Here is a tiny trained network, its code and every weight. The questions are about switching its units off for an input and a class, where a switched-off unit gives its printed mean instead of its output.

import numpy as np


def w(rows, s, z=0):
    codes = np.array(rows[::2]) - 128.0
    scale = np.full(codes.shape[1], s)
    scale[-1] = z or s
    return codes * scale


def norm(h):
    return h / np.sqrt((h * h).mean(-1, keepdims=True) + 1e-5)


def f(y):
    return y / 2 * (1 + np.tanh(0.7978845608 * (y + 0.044715 * y**3)))


def log_softmax(a):
    a = a - a.max(-1, keepdims=True)
    return a - np.log(np.exp(a).sum(-1, keepdims=True))


def net(x, mask):
    res = np.array(x, float).reshape(1, 3) / 4 @ E
    u = 0
    for l in range(3):
        y = f(norm(res) @ A[l][:, :-1].T + A[l][:, -1])
        res = res + np.where(mask[u : u + 4], y, B[l][:, -1]) @ B[l][:, :-1]
        u += 4
    return log_softmax(norm(res)[-1] @ U[:, :-1].T + U[:, -1])


A, B = {}, {}
E = w([
[168,118,66,143,129,193,163,82,104,159,180,180],'x0',
[72,190,169,139,159,80,163,177,151,138,25,118],'x1',
[169,74,163,224,246,136,211,114,123,163,103,76],'x2',
],0.014)
A[0] = w([
[96,167,158,121,118,99,130,150,130,129,69,128,3],'0.n0',
[66,217,128,102,84,102,134,159,134,126,57,175,177],'0.n1',
[59,175,188,125,154,56,119,187,141,122,4,64,71],'0.n2',
[115,150,151,161,177,113,168,133,110,145,59,125,36],'0.n3',
],0.04,0.0042)
B[0] = w([
[79,130,142,139,103,74,146,147,89,93,70,118,176],'0.n0',
[61,106,156,158,62,93,106,179,74,93,111,76,201],'0.n1',
[190,140,144,80,253,72,133,69,249,94,35,156,254],'0.n2',
[146,94,125,177,99,169,106,145,66,154,224,124,195],'0.n3',
],0.021,0.056)
A[1] = w([
[117,173,103,90,93,166,133,134,128,163,149,161,240],'1.n0',
[192,42,136,202,215,181,195,86,89,163,187,73,191],'1.n1',
[234,17,150,205,255,169,153,85,126,144,193,71,175],'1.n2',
[201,76,104,225,217,174,193,103,92,133,162,162,246],'1.n3',
],0.035,0.0011)
B[1] = w([
[116,194,91,135,66,133,142,144,68,177,203,221,140],'1.n0',
[145,102,186,180,219,80,125,135,191,97,2,135,226],'1.n1',
[134,63,182,138,197,18,97,121,178,23,1,142,254],'1.n2',
[157,195,107,90,156,87,190,76,109,157,152,173,217],'1.n3',
],0.017,0.074)
A[2] = w([
[112,110,98,105,172,239,207,124,160,152,131,5,130],'2.n0',
[96,108,160,176,75,65,81,191,78,92,123,154,98],'2.n1',
[124,93,98,75,109,207,148,168,156,154,118,49,211],'2.n2',
[116,55,164,173,117,88,76,158,102,66,105,77,250],'2.n3',
],0.031,0.0022)
B[2] = w([
[96,173,130,121,107,48,98,126,109,83,99,133,128],'2.n0',
[174,170,82,113,156,131,138,101,100,147,219,135,200],'2.n1',
[110,76,139,193,123,131,112,180,118,75,144,73,129],'2.n2',
[179,113,112,163,118,208,106,130,155,190,169,251,254],'2.n3',
],0.02,0.044)
U = w([
[144,94,166,185,184,30,131,116,173,42,29,170,206],'0',
[120,164,88,169,56,124,121,141,85,129,209,203,114],'1',
[71,99,139,94,101,236,179,116,196,142,99,1,4],'2',
],0.0098,0.0032)

Each question gives the input, the list of numbers given to net, and the class t.
The units are the neurons (one row each of A and B). Each row of codes is followed by its name. A weight is (code - 128) times the scale printed after its matrix; where a second scale follows, it is the last column's (A, B and U).
mask holds one flag per neuron, layer by layer. A switched-off neuron (its flag False) gives its mean, the last column of its row in B, instead of its output. The means were averaged over made-up inputs and are rounded, as every weight is.
A unit's drop is (log p(t) with every unit on - log p(t) with that unit switched off) / (log p(t) with every unit on - log p(t) with every unit switched off).
k most important neurons: the k neurons with the biggest drops, biggest first
drop of u: that unit's drop, to one decimal
input [-1,0,-2], class 1: 2 most important neurons : [1.n2, 1.n1]
input [-2,-8,-7], class 1: most important neuron : [0.n2]
input [2,-7,-3], class 1: 2 most important neurons : [0.n2, 0.n3]
input [1,-3,-6], class 1: 2 most important neurons : [0.n2, 1.n2]
input [-4,-8,-1], class 1: 4 most important neurons : [0.n2, 0.n3, 1.n3, 1.n1]
input [-2,-3,-3], class 1: 3 most important neurons : [0.n2, 1.n2, 1.n1]
input [-5,-6,-7], class 1: 2 most important neurons : [0.n2, 1.n2]
input [-3,-7,-5], class 1: drop of 0.n2 : 1.0
input [0,-7,-5], class 1: drop of 0.n2 : 1.0
input [6,-7,-5], class 1: drop of 0.n2 : 1.0
input [-2,-2,-2], class 1: drop of 1.n2 : 0.2
